Small tables with named rows and columns. After each table, cells are looked up by row and column.

Rozo
columns: Sor, Lagod, Farer, Sedose, Kozut, Fel, Kab, Biripan, Nodina, Dup
Bes: [-14.4, -60.3, -57.9, 4.2, -0.4, -9.3, 59.6, -0.8, -7.8, -46.5]
Taz: [-27.3, 2.5, -3.1, -40.9, -21.4, -27.0, -56.9, -22.2, -27.0, 7.0]
Zinuto: [-7.9, -41.1, -21.2, 38.4, -63.2, -11.4, 28.0, -4.4, -5.9, -54.9]
Nisase: [-26.5, 3.9, 7.0, -22.4, -52.0, -29.0, -60.0, -19.8, -26.1, 0.0]
Samido: [-15.8, -46.3, -36.7, 14.3, -35.2, -14.5, 33.4, -2.8, -10.4, -43.3]
Lif: [-26.2, 6.7, 8.2, -26.6, -47.2, -28.7, -64.4, -21.6, -26.5, 2.7]

Sor of Taz = -27.3
Dup of Lif = 2.7
Fel of Nisase = -29.0
Sor of Samido = -15.8
Nodina of Taz = -27.0
Kab of Samido = 33.4
Lagod of Zinuto = -41.1
Lagod of Samido = -46.3
Dup of Zinuto = -54.9
Fel of Taz = -27.0
Nodina of Lif = -26.5
Sor of Bes = -14.4
Sor of Nisase = -26.5
Row with the largest Kozut: Bes

Table Rotik
        Mapum  Sed  Vekiri  Sinim  Dip  Pagema  Gamim
Kupad      68   35      50     51   54      66     27
Rav        12   15      13     25   51       9     39
Tukepu     33   29      74     39   29      71     70
Zufome      9   84       6      8   47      59     75
Tuz        34   35      52     36   73      42      7

What is the Pagema of Rav in Rotik? 9
What is the Gamim of Tuz in Rotik? 7
What is the Dip of Tuz in Rotik? 73
What is the Sed of Zufome in Rotik? 84
What is the Mapum of Zufome in Rotik? 9
What is the Sed of Kupad in Rotik? 35
What is the Pagema of Kupad in Rotik? 66
What is the Gamim of Kupad in Rotik? 27
What is the Vekiri of Zufome in Rotik? 6
What is the Mapum of Rav in Rotik? 12
What is the Gamim of Rav in Rotik? 39
What is the Vekiri of Tuz in Rotik? 52
What is the Gamim of Zufome in Rotik? 75
What is the Pagema of Tukepu in Rotik? 71
What is the Pagema of Tuz in Rotik? 42
What is the Dip of Zufome in Rotik? 47
What is the Mapum of Kupad in Rotik? 68
What is the Sed of Tuz in Rotik? 35
What is the Sed of Rav in Rotik? 15

Denasi =
|  | Tupega | Miked | Kedore | Pusavi | Mateno | Vab | Gar |
|---|---|---|---|---|---|---|---|
| Laz | 56 | 87 | 67 | 38 | 26 | 36 | 33 |
| Gagif | 67 | 36 | 9 | 53 | 78 | 43 | 37 |
| Geset | 59 | 86 | 66 | 40 | 25 | 33 | 36 |
| Pag | 44 | 39 | 20 | 93 | 45 | 71 | 56 |
| Rupinip | 30 | 34 | 18 | 52 | 83 | 80 | 24 |
| Lago | 37 | 77 | 58 | 52 | 31 | 60 | 29 |
| Falod | 35 | 34 | 23 | 52 | 81 | 75 | 31 |
| Gol | 47 | 53 | 54 | 52 | 51 | 57 | 50 |
| Fem | 49 | 40 | 18 | 95 | 44 | 66 | 58 |
| Nazal | 46 | 36 | 65 | 65 | 53 | 64 | 80 |

Rupinip, Kedore: 18
Gol, Tupega: 47
Rupinip, Vab: 80
Laz, Miked: 87
Pag, Tupega: 44
Pag, Miked: 39
Laz, Kedore: 67
Rupinip, Pusavi: 52
Gagif, Vab: 43
Geset, Pusavi: 40
Fem, Pusavi: 95

Dat =
columns: Nokug, Fem, Nekapa, Samef, Kad
Konerid: [-183, 687, 549, -285, -270]
Gerive: [682, -252, -332, 135, 653]
Sal: [-218, 826, 910, 70, -450]
Reg: [-170, -252, -453, 920, 498]
Pafe: [652, -290, -178, 600, 578]
Pobam: [795, 476, -668, -555, 825]
Finolal: [774, -349, -260, 584, 601]
Rekor: [708, -58, -245, 42, 649]
Toze: [734, -293, -91, 614, 568]
Neror: [-299, 731, 687, -29, -134]
Lodigop: [-260, 332, 767, 157, -291]
Tabefu: [-131, 732, 635, -399, -221]

Konerid, Nokug: -183
Rekor, Kad: 649
Rekor, Fem: -58
Neror, Samef: -29
Lodigop, Kad: -291
Reg, Fem: -252
Rekor, Samef: 42
Konerid, Samef: -285
Sal, Nokug: -218
Tabefu, Nekapa: 635
Pafe, Samef: 600
Konerid, Nekapa: 549
Gerive, Nekapa: -332
Konerid, Fem: 687
Which row has the largest Fem? Sal

Vufumek =
|  | Rof | Dab | Tepap | Sis | Koleful | Beme |
|---|---|---|---|---|---|---|
| Dol | 30.21 | 90.28 | 69.32 | 63.94 | 73.72 | 21.47 |
| Noparu | 70.84 | 36.32 | 34.73 | 64.30 | 23.41 | 70.51 |
| Gup | 37.28 | 72.74 | 29.53 | 20.79 | 80.54 | 56.56 |
| Noduka | 13.47 | 43.85 | 66.50 | 77.89 | 68.63 | 33.28 |
| Lonubim | 69.68 | 56.22 | 10.41 | 26.57 | 39.87 | 81.81 |
| Mil | 61.89 | 43.39 | 36.87 | 59.45 | 30.33 | 56.23 |

Gup, Sis: 20.79
Lonubim, Beme: 81.81
Noparu, Tepap: 34.73
Noduka, Beme: 33.28
Lonubim, Dab: 56.22
Dol, Sis: 63.94
Lonubim, Tepap: 10.41

Megog:
,Noza,Fip,Vab,Tosuli,Toraso,Mizi,Tama,Mekeg,Sis,Lom
Sor,54,147,122,134,102,72,94,165,106,146
Lukatu,69,130,140,77,149,72,118,132,113,183
Liva,117,114,149,79,162,72,118,103,135,201
Nisuviv,55,138,132,89,134,72,113,147,106,171
Sekud,82,139,126,183,96,72,76,160,126,125
Pom,91,121,146,74,160,72,120,116,124,194
Gubo,66,145,122,160,94,72,84,166,114,135
Zanuro,146,110,148,90,155,72,116,94,144,205
Zez,50,144,125,109,116,72,105,159,103,158
Giruru,125,114,152,204,149,72,86,127,158,98
Bir,114,122,143,207,125,72,76,138,150,107
Sefen,99,131,134,199,107,72,73,150,139,115

Sefen, Vab -> 134
Giruru, Toraso -> 149
Sefen, Sis -> 139
Sefen, Mekeg -> 150
Bir, Sis -> 150
Lukatu, Noza -> 69
Liva, Vab -> 149

Nin:
	Voz	Tivoma
Sil	35	55
Vopigo	-59	-39
Gisiv	63	-28
Fusez	-24	77
Dok	19	-78
Sadeteg	-30	-34

Tivoma of Sil = 55
Voz of Vopigo = -59
Tivoma of Gisiv = -28
Tivoma of Vopigo = -39
Voz of Dok = 19
Voz of Gisiv = 63
Voz of Sadeteg = -30
Tivoma of Fusez = 77
Voz of Sil = 35
Tivoma of Dok = -78
Voz of Fusez = -24
Tivoma of Sadeteg = -34

Table Fabos
	Saf	Musekil	Zuse	Gefug	Ded	Kivi	Nosu
Bor	4.4	4.7	4.5	3.1	3.7	4.4	3.1
Nov	3.5	2.6	2.3	4.6	5.0	3.2	5.3
Rup	4.5	3.8	2.8	3.6	4.8	4.2	4.4
Sek	4.1	1.1	0.2	5.3	6.3	3.2	7.0
Lami	5.2	8.1	6.1	1.0	3.0	5.8	0.5
Vovufi	2.2	5.2	5.4	3.8	1.8	3.1	2.5
Siv	3.7	2.6	2.4	4.4	4.8	3.2	5.2
Mur	3.1	1.7	2.0	4.9	4.9	2.4	5.8
Zis	2.6	4.9	5.8	3.3	2.1	2.9	2.4
Midile	4.6	3.1	2.2	4.2	5.4	4.3	5.0

Zuse of Midile is 2.2
Nosu of Midile is 5.0
Nosu of Mur is 5.8
Musekil of Siv is 2.6
Musekil of Midile is 3.1
Kivi of Zis is 2.9
Musekil of Mur is 1.7
Ded of Bor is 3.7
Row with the largest Gefug: Sek

